(in the rows, 128 means zero)
Each row is followed by its class.
[ 79 168  98 138 169 119 153 122 142 145 131 144 114 146 103 115 159  57
  95 130 133 111 159  96 163 123 104 168 160 155 115 161 153 136 136  85
 202  70 143 144 150]  N
[124 121 117 109  61 139 116 115 172 148 117 145  86 129 156 124 111 120
 190  90 103  91 156 128 142  99 166 119 107  70 119  92  96 120 118 185
 122 136 137  59 167]  Y
[124 102 110 182 149 124 134 105 118 211 166 121  99 114  98 145 102 136
  89 151  96 116 159 141 131 139 127 140 146 119 120 158 132 115 156 204
 144 132 136  65 116]  G
[138 124 150  58  63  95 125 167 175 134  74 186  93 106 196  69 151  80
 199 114 138  85 144  99 140  98 127 140 114  90 136 101 148 167 127  39
 111 134 147 136 100]  W
[173 128 136 126 150 122 111 119 103 111 140 135 164 133 123 130 106 141
  92 153 141 145 124 165  92 140 107 120 126 141 118 143 128 147 123 131
 126 114 104 132 117]  N
[148  87 104 123  88 120 182 135 107 148 102  81 121 159 127 177 111 164
 178 130 119 109 156 137 139  88 135 136 145 110 121 109 167 113 124 157
 116 190 114  61 156]  V
[120 136 109  93  89 144 143 123 127 103 126 115 118 164 124 146 108 120
 113  99 134 136 133 138 126 108 141 116 118 138 105 119 111 103 110 138
 149 111 107  93 207]  X
[103 137 105 139 111 123 162 137 136 177 139 128 106 149 142 106 151 100
 120 144 137  97 158 141 121 109 108 167 127 139 108 172 172 153 125  69
 147 126 122 148 126]  X
[143  69 108 160  86 109 170 109  88 228 172 130 130 101  87 186  92 167
  73 169  93  90 152 160  97 133 116 146 179 110  96 160 170 111 133 174
 138 169 106  24 142]  A
[167 105 103  70 121  89 186 157  84 119  73 120 170 138 109 172 133 131
 123 122 131  77 158  97 156  94 113 145 225 149 137 115 183 100 148  88
 150 158 117  75 177]  U
[ 57 153  85 163 179 153 137  98 160 165 152 122 105 163 118 128 133  91
 128 101 107 146 181 105 176 124 137 140 107 140 126 148  96 104 144 182
 183  79 162  89 161]  W
[ 67 108  90 130 141 106 189 117 156 168 100 123  91 148 114 149 146 105
 170  93 110  93 177  72 192  96 124 150 173 112 124 106 155  89 159 122
 175 139 146  65 170]  W
[111  84 121 120  77 108 134 123 142 204 134 137  62 107 121 147  98 127
 105 126 100  96 136 136 130 128 136 125 139  97 100 104 139 116 135 171
 149 152 123  39 162]  X
[106 132  92 156 127 148 159 127 120 171 156 105 111 157 110 143 109 113
 126 135 105 127 184 138 157 122 137 144 108 125 118 153 133 119 134 177
 164 117 151  77 149]  A
[131 145 104 146 150 144 112 104 137 168 137 143 143 149 126 107 137 111
 152  98 115 116 181 126 135 108 148 148 142 131 143 120  87  99 150 186
 159  91 146 111 130]  M
[186 127 143  75 104  89 120 158 110 101 105 156 129 107 154 107 124 108
 115 147 144 117 128 150 133 139 109 116 109 110 126 122 151 174 123  74
 132 124 128 132 105]  A
[126 121  99 156 126 165 165 103  92 145 174  88 163 182  96 177 101 168
  86 131 122 153 153 163  89 113 136 137 140 168 114 171 116  78 129 193
 144 115 102  79 184]  X
[125 120 122 185 177 132 117 105 127 201 169 137 132 124 110 115 140 134
  79 153 125 121 142 164 110 149 104 141 126 142 106 174 128 130 143 147
 135 115 123 121  93]  E
[138 129 129 132 132 112 119 113 128 154 142 141 119 113 133 133 110 127
 100 136 131 124 132 156 115 144 114 121 121 135 117 135 132 141 133 141
 137 119 125 114 128]  L
[ 86 153 115  84 105 110 149 148 173 142  96 149  73 133 147  97 155  54
 136 124 140 101 138  95 165 113 111 142 112 123 107 117 156 169 112  51
 168 112 143 144 153]  N
[145 106 130 118 118 114 123 123 128 148 129 140 105 117 136 141  93 135
 118 136 113 133 146 142 126 134 128 120 119 111 121 130 131 133 138 164
 133 137 135  67 124]  W
[137 141 121  98 112  98 124 158 161 157  86 171  99 117 155  72 169  71
 157 124 120  67 171 108 153 108 129 164 144 114 131 119 149 149 143  80
 146 112 151 135  87]  E
[151 144 148  70  62 119 102 153 183 103  73 169  90 131 205  61 139  89
 225 100 132 113 150 117 155 100 154 110  65  81 143  84 110 169 130 108
 105 117 159 126 102]  W
[167 128 113 114 173 100 123 133  88 141 125 123 123 127  94 144  84 121
  76 160 109 131 173 133 147 141 123 149 169 148 131 137 147 119 153 174
 177 113 143  71 122]  N
[ 82 125 118 150 117 136 158 106 172 155 114 123 107 167 149 113 170 120
 183  89 141 110 126 121 152  92 122 107 104 110 109 106 130 135 114  92
 124 149 116 131 171]  Z
[ 93 131  91 166 201 135 163 101 130 143 128  99 143 180  83 153 144 123
 137  97 119 119 172 101 171 102 122 144 176 148 120 134 131  85 151 163
 184 109 125 103 182]  N
[152 125  95 157 154 159 170  87  75 100 147  73 216 200  80 189 106 193
 120 106 138 158 140 165  97 112 131 119 151 159 128 134 100  63 123 199
 128 141  91  91 186]  M
[116 150 108 121 116 142 132 134 139 140 126 116  96 168 137 123 119 106
 148 125 124 140 164 147 140 118 141 132  76 127 117 128 120 148 124 149
 142 124 153 116 144]  M
[ 94 124 102 123 146 112 162 131 157 149  93 112  95 158 137 109 166  98
 171  87 131  91 160  99 181  98 125 138 140 122 123 110 150 117 146 101
 170 129 132 120 162]  X
[119 122 141  76 102  63 133 162 158 165  86 181  69  76 159  84 156  58
 122 149 132  72 126  98 159 136  96 148 150 103 115 122 186 194 139  23
 141 142 136 152  91]  G
[194 113 134  76  45 123 130 153 117 122 102 140 142 134 161 127 101 136
 180 136 127 112 145 151  99  96 148 135 126 103 135 111 132 136 113 140
  95 149 122  87 118]  V
[154 137 152  68  84  94 124 177 156 139  78 165  93 113 184  58 138  69
 186 122 125  91 155  95 161 109 145 150 123  93 166  99 152 165 148  85
 123 125 168 136  80]  G
[164 123  88 111 178 131 139 101  59  89 148 128 219 170  85 175 122 161
  56  99 133 110 163 135  85  95 127 158 231 186 129 154 114  63 135 158
 161  81  63 107 188]  X
[ 97 122 125 182 157 161 122  51 131 139 193 135 188 148  96 146 122 151
  69 108 142 150  85 165  66 150 110 104 131 147  97 156  78  91 104 179
 120  99  56 136 181]  G
[115 136 142 154 148 116 108 108 162 163 140 162 110 114 143  92 151  97
 106 143 146 113 113 144 115 143  95 125 107 120 106 142 136 164 126  99
 143 101 117 163 107]  N
[ 92 122 110 126 115 130 160 118 173 155 102 106  83 155 138 129 142 118
 203  77 122 114 153 104 184  95 143 111 102 105 119  84 130 119 133 137
 146 144 148  99 180]  L
[149 154 122 101 134 116 110 147 146 114 104 171 148 132 145  85 149  77
 155 104 140  87 159 111 139 109 117 144 158 124 136 129 119 132 134  80
 143  89 134 156 131]  U
[136 111  98 139 162 123  99 121 131 177 122 124  58 128 115 150  81 114
 124 119  88 137 177 118 185 137 161 124 122 107 131  89  96 107 156 252
 170 105 163  27 136]  V
[163  84 135 118  58 106 119 151 132 203 113 122  51 106 162 138  86 140
 156 173 102 111 147 161 131 122 140 127  88  79 120 108 163 170 129 171
  97 184 151  50  83]  V
[ 82 148  89 180 172 168 129  98 147 166 166  96 100 177 116 140 112 122
 135 108 102 140 190 142 162 122 155 134  88 129 121 147  93 101 141 229
 165  98 155  81 160]  Y
[163 142 122  88 138 115 119 141 128 114 101 156 150 140 142  94 143 102
 145 115 131 103 164 118 136 111 133 152 156 137 141 124 118 118 142 117
 137 100 136 121 114]  E
[ 95 118  94 191 183 143 174  86 129 158 149 103 168 176  97 143 175 147
 130 100 131 113 148 130 130 107 106 149 167 151 107 149 131  89 138 133
 149 124 104 125 162]  E
[107 101 137 169  76 129 125  91 155 187 167 152 117 119 115 145 127 147
  98 147 136 102  85 162  61 128 101 120 132 112  63 142 134 147  98 125
 116 164  76 120 156]  N
[125  88 131 121  87 101 131 129 139 197 130 146  74  96 136 132 105 122
 114 148 112  95 127 135 128 130 124 125 126  91 110 115 151 150 134 143
 118 164 120  71 125]  G
[137 135 111 127 175 121 163 122 111 111 109  93 147 164 117 143 134 141
 157 107 134 128 167 123 157 105 125 137 143 152 146 128 144 100 153 133
 153 122 141 122 148]  L
[121 159 113 125 167 130 113 112 149 123 129 168 156 137 139 103 157  85
 129  82 144  93 162 109 140 111 122 145 163 133 133 136  94 106 134 111
 164  62 118 138 149]  Y
[196 163 133  18 107  68 122 167  95  69  66 171 166 125 156  97 139  78
 123 125 178  86 147 110 122 107 100 158 195 159 145 106 147 137 128  19
 147 115 114 156 118]  M
[185 108 139 116  92 131 122 117  92 111 154 122 160 133 127 157  81 168
  96 136 137 149 119 183  91 138 121  92 108 120 110 123 109 127 112 169
 117 137  96  81 153]  A
[153 129  99 103  84 135 169 148  89 129 136  97 127 154 113 164  81 135
 122 138 110 136 175 143 151 117 147 138 126 126 121 132 145 117 126 176
 156 141 137  56 168]  A
[193 126 128  66  58 116 112 158 123 101  90 144 128 140 153 117  91 122
 178 112 122  99 164 132 133  92 154 117 132  95 139  85 120 131 127 145
 112 138 136  76 149]  U
[122 114 104 125 124 118 164 136 139 154 100 104 110 164 133 128 149 134
 170 114 130 101 153 125 160  96 124 136 126 116 115 110 157 125 131 104
 128 164 124  97 147]  E
[ 99 114 103 169 178 109 122 105 144 216 145 148  97 116 102 121 150 109
  80 141 102  93 158 132 146 143 113 150 148 130 111 147 134 124 149 160
 166 112 138  87 105]  E
[146 125 114 117 143 123 165 135 111 116 106  82 135 169 133 149 111 150
 175 111 126 138 168 127 158 104 142 119 115 136 152 109 147 115 148 155
 132 144 148  93 147]  L
[115 170 125 124 136 119 112 121 170 120 125 177 142 125 165  76 175  66
 146  94 161  81 142 112 130 118 103 156 149 126 119 139 104 130 119  59
 153  86 122 179 132]  Y
[ 98 141 121  99 148  85 128 125 153 158 108 169  91  88 113 120 139  65
  98 114 128  88 146  99 175 146 103 134 165 134 105 118 144 142 142  92
 185  98 139 118 139]  L
[ 70 140 114 121  92 133 146 133 189 173 116 136  52 151 154 104 138  75
 164 123 126 106 146 116 161 111 128 129  74 103  90 120 140 169 115 110
 143 130 146 114 165]  N
[173 121 142  78 119 102 118 118 105  82 120 154 152 123 120 143 118 134
  66 126 154 123 106 150  94 137 105 117 158 142  93 126 131 126 102  92
 130 122  76 120 165]  E
[115 117  94 141 167 122 180 109 103 148 130 100 160 164  87 156 142 131
 123  99 133 106 156 103 154  95 116 151 202 149 128 141 151  77 147 126
 160 129 105  96 175]  G
[108 160  98 131 157 132 146 115 119 136 133 127 127 162 117 125 138  93
  98 123 135 130 162 124 152 111 121 134 136 160 127 160 132 121 125 112
 166  92 135 116 164]  Z
[158 133  91  81 138 135 161 123  64  75 135 102 178 163  85 215  88 159
  54 106 126 139 156 137 122 109 140 125 184 167 122 139 123  76 119 173
 162 106  86  54 225]  Y
[125 141  93 133 177 175 132  92 101  80 154  97 182 194  87 177  91 138
  99  95 132 188 147 148 119 122 143 111 112 162 122 136  61  70 109 210
 161  70 109  86 217]  V
[ 96 127  96 154 161 135 156 110 145 165 112 103 114 171 122 133 150 122
 173  98 124 116 162 119 167 103 129 133 127 125 134 114 130 115 148 152
 153 135 142 113 145]  M
[120 114  96  93  89 125 154 155 131 179 109 108  58 150 134 144 101 111
 137 130  93 115 186 121 172  99 160 138 117 119 129 119 153 125 147 173
 163 135 158  41 161]  X
[125 164 118  64 129 120 134 146 131  74  98 141 121 155 138 105 139  68
 127 103 148 125 146 105 171 111 129 130 124 141 130 120 126 137 128  93
 158  84 130 141 162]  G
[181 101 143  70 101  94 111 155 114 132 100 130  84 117 151 130  91 133
 111 132 120 121 142 146 136 123 141 108 119 110 136  99 148 142 142 149
 138 137 129  74 124]  X
[ 90 126  94 136 135 132 173 117 124 181 150 127 122 151 106 140 153 113
  86 128 127 106 154 124 119 109 114 166 167 164 102 173 156 109 136 103
 174 105 110 119 165]  X
[119 150  93 171 150 159 123 103 143 158 156 141 163 153 120 110 131 103
 154  89 103 120 186 127 156 119 150 138 132 117 138 126  72  85 145 210
 171  74 145  99 150]  A
[ 97 142 104 156 217 109 106 108 147 183 143 152  83 111 113 117 132  83
  87 114 110 104 179 104 180 149 121 154 158 128 131 140 113 111 167 164
 199  74 159  98 119]  Y
[143 130 114 101  88 160 137 128 117 114 129  94 110 179 131 157  82 148
 148 112 123 161 155 163 123 110 159 106  72 126 115 105  99 122 113 205
 123 143 132  73 181]  M
[100 131 114 127 111 108 165 139 166 151  91 112  67 140 150 118 151 107
 204 111 127  98 151 109 180 102 127 132 107 104 122 107 172 150 144  92
 138 158 157 130 135]  L
[112 109  89 139 137 147 157  98 130 157 119  87 122 182 102 171 113 158
 172  80 105 128 168 124 162  93 159 118 132 113 123  87 106  80 142 219
 152 156 133  53 198]  M
[ 78 105  73 202 173 148 181  93 133 203 154  84 125 161  92 153 138 138
 161 100  98 116 185 110 185 108 132 139 147 117 131 130 127  82 153 195
 176 130 141  68 167]  A
[119 112 133 122 134 100 135 116 141 169 131 172 119 100 112 121 165 105
  70 134 139  87 112 134 108 141  87 145 170 137  83 152 150 136 119  71
 152 122  98 132 137]  E
[136 128 133  99  79 101 161 157 149 130  73 126  91 145 177  95 161 108
 193 121 151  90 131 125 155  86 117 122 107 104 126 102 181 169 121  32
 109 177 133 146 121]  Z
[ 41 118  89 228 193 175 161  61 166 166 170  95 144 190 100 151 153 149
 163  69 120 144 151 122 141 109 124 121 117 132 108 141  83  70 138 193
 154 110 115 101 193]  W
[127 137 140 157 142 116 105 131 154 167 138 144  95 115 159  75 153 103
 117 144 139 113 133 156 120 146 109 134  93 127 112 151 138 168 146 107
 143 113 132 174  75]  X
[131 144 109 105 121 130 145 140 115 120 131 115 120 157 130 129 122 110
 107 125 140 126 162 137 131 110 124 141 130 154 115 150 136 120 128 114
 159 107 117 121 163]  X
[ 97 137  98 142 146 171 147  86 121 113 160 109 150 185  80 182  92 134
  91  99 119 161 143 128 125 116 143 118 136 150 100 132  87  76 113 207
 166  92 107  74 236]  N
[ 47 137  90 174 152 170 158  65 156 169 180 121 129 156  81 173 138 120
  95  85 123 136 128 131 118 124 124 124 128 155  83 162  94  78 106 172
 171  87 106  97 236]  L
[128 118 123 172 176 146 107  82 116 139 175 121 147 145 102 147 107 153
  79 116 125 152 130 158 105 142 124 103 123 140 114 145  76  97 139 215
 131 100 100 102 158]  G
[129 136  89  97 110 114 156 149 114 139 108 115 107 145 119 158 112  93
 116 130 117 120 170 117 160 110 132 152 149 138 121 122 149 122 120 133
 170 121 137  77 162]  V
[166  96 138  82  64  80 127 168 126 190  94 144  34  93 151 133  95 119
 137 173 103  91 157 145 136 128 133 141 120  90 117 108 183 179 147 134
 122 189 163  69  80]  M
[129 102 118 118  99 141 144 126 150 137 102  78  86 173 145 138 114 164
 202  95 115 129 150 133 161  89 163 100  80  94 121  73 127 110 131 185
 111 181 130  68 167]  E
[106 135 113 137 135 127 156 128 157 152  99 113 106 165 145 109 159 112
 194 100 137 111 156 121 166 105 125 136 107 112 120 104 136 140 140 112
 144 150 145 139 137]  M
[177 104 136  99  92 107 125 127 103 134 127 131 126 121 127 147 100 159
  91 151 127 120 125 168  98 135 119 122 137 127  97 125 143 136 117 136
 107 162 100  83 132]  E
[160 142 132 135  87 128 119 138 135 158 123 151 134 142 171  75 138 123
 177 148 131 105 158 156 108  99 136 138 101 113 150 138 128 155 129 113
  97 135 142 131  79]  Z
[ 88 100 104 150 110 116 183 119 151 196 114 106  93 148 118 145 144 131
 176 129 108  90 152 107 160  94 122 152 150 101 110 116 176 130 136 121
 144 174 135  82 153]  N
[195 122 126  70 147  78 113 167  90 139  96 134  96 110 126 118  99 117
  94 162 114 110 179 136 166 137 127 152 153 130 137 120 164 142 157 134
 153 134 157  70  78]  E
